Here is a tiny trained network, its code and every weight. The questions are about switching its units off for an input and a class, where a switched-off unit gives its printed mean instead of its output.

import numpy as np


def w(rows, s, z=0):
    codes = np.array(rows[::2]) - 128.0
    scale = np.full(codes.shape[1], s)
    scale[-1] = z or s
    return codes * scale


def f(y):
    return np.maximum(y, 0)


def log_softmax(a):
    a = a - a.max(-1, keepdims=True)
    return a - np.log(np.exp(a).sum(-1, keepdims=True))


def net(x, mask):
    res = np.array(x, float).reshape(1, 4) / 4 @ E
    y = f(res @ A[0][:, :-1].T + A[0][:, -1])
    res = res + np.where(mask, y, B[0][:, -1]) @ B[0][:, :-1]
    return log_softmax(res[-1] @ U[:, :-1].T + U[:, -1])


A, B = {}, {}
E = w([
[98,118,172,104,228],'x0',
[73,113,180,51,7],'x1',
[79,206,151,177,118],'x2',
[88,152,43,99,144],'x3',
],0.014)
A[0] = w([
[176,67,254,180,107,11],'neuron 1',
[98,88,132,108,106,74],'neuron 2',
[80,109,141,91,99,96],'neuron 3',
[133,72,80,63,138,69],'neuron 4',
[70,116,174,77,193,94],'neuron 5',
[163,148,95,169,22,99],'neuron 6',
[78,136,194,80,168,120],'neuron 7',
[53,107,166,70,82,45],'neuron 8',
[177,52,123,58,123,84],'neuron 9',
[27,129,22,63,140,2],'neuron 10',
[10,186,142,179,110,80],'neuron 11',
],0.014,0.0062)
B[0] = w([
[12,162,109,148,87,251],'neuron 1',
[145,145,127,132,181,173],'neuron 2',
[116,74,121,130,172,201],'neuron 3',
[160,165,205,148,114,194],'neuron 4',
[144,140,95,69,127,219],'neuron 5',
[167,182,85,79,139,229],'neuron 6',
[166,188,99,75,133,215],'neuron 7',
[134,86,103,170,219,242],'neuron 8',
[161,182,189,142,131,227],'neuron 9',
[2,162,140,141,100,220],'neuron 10',
[197,147,211,145,110,220],'neuron 11',
],0.015,0.013)
U = w([
[23,153,125,147,81,165],'0',
[177,157,246,150,111,79],'1',
[138,116,53,220,246,136],'2',
[158,172,58,15,110,90],'3',
[135,123,133,90,105,251],'4',
[127,46,104,129,115,91],'5',
[130,54,125,123,66,87],'6',
],0.014,0.015)

Each question gives the input, the list of numbers given to net, and the class t.
The units are the neurons (one row each of A and B). Each row of codes is followed by its name. A weight is (code - 128) times the scale printed after its matrix; where a second scale follows, it is the last column's (A, B and U).
mask holds one flag per neuron, in row order. A switched-off neuron (its flag False) gives its mean, the last column of its row in B, instead of its output. The means were averaged over made-up inputs and are rounded, as every weight is.
A unit's drop is (log p(t) with every unit on - log p(t) with that unit switched off) / (log p(t) with every unit on - log p(t) with every unit switched off).
The circuit of an input: a set's keep is (log p(t) with only the set's units on - log p(t) with every unit switched off) / (log p(t) with every unit on - log p(t) with every unit switched off). Starting from all 11 units, units are removed one at a time, each time the one whose removal leaves the highest keep (on an exact tie, the one counted first), for as long as the keep stays at least 0.8.
units of the circuit, in order: the units of the circuit, biggest drop first
most important unit: the unit with the biggest drop
top k neurons: the k neurons with the biggest drops, biggest first
drop of u: that unit's drop, to one decimal
input [-2,7,8,-4], class 1: most important unit	neuron 11
input [2,-4,-1,-5], class 0: units of the circuit, in order	(neuron 8; neuron 1)
input [8,-2,7,0], class 3: top 2 neurons	(neuron 5; neuron 7)
input [8,7,3,-6], class 3: top 2 neurons	(neuron 7; neuron 5)
input [1,7,-3,-6], class 2: top 2 neurons	(neuron 8; neuron 10)
input [-7,-5,4,-2], class 3: top 2 neurons	(neuron 8; neuron 6)
input [8,2,4,-6], class 3: top 3 neurons	(neuron 7; neuron 5; neuron 10)
input [-2,4,-5,-2], class 1: top 2 neurons	(neuron 9; neuron 4)
input [-1,8,-7,1], class 2: top 4 neurons	(neuron 8; neuron 3; neuron 11; neuron 2)
input [4,-2,-6,-6], class 0: top 2 neurons	(neuron 1; neuron 11)
input [8,-3,8,1], class 1: top 3 neurons	(neuron 11; neuron 6; neuron 1)
input [-3,-4,0,-4], class 0: units of the circuit, in order	(neuron 8; neuron 11)
input [-7,-2,-8,5], class 1: top 2 neurons	(neuron 4; neuron 9)
input [2,-6,4,-8], class 0: most important unit	neuron 1
input [8,6,-5,0], class 3: top 3 neurons	(neuron 7; neuron 5; neuron 11)
input [-2,5,1,3], class 2: top 2 neurons	(neuron 8; neuron 1)
input [-7,7,-2,4], class 2: top 2 neurons	(neuron 8; neuron 3)
input [8,2,1,-6], class 3: top 3 neurons	(neuron 7; neuron 5; neuron 10)
input [3,6,5,-1], class 2: drop of neuron 9	0.2
input [0,4,0,-8], class 0: drop of neuron 1	1.0
input [1,2,8,2], class 1: drop of neuron 11	0.6
input [-1,1,-6,4], class 1: drop of neuron 4	0.3
input [6,2,-7,6], class 1: most important unit	neuron 4
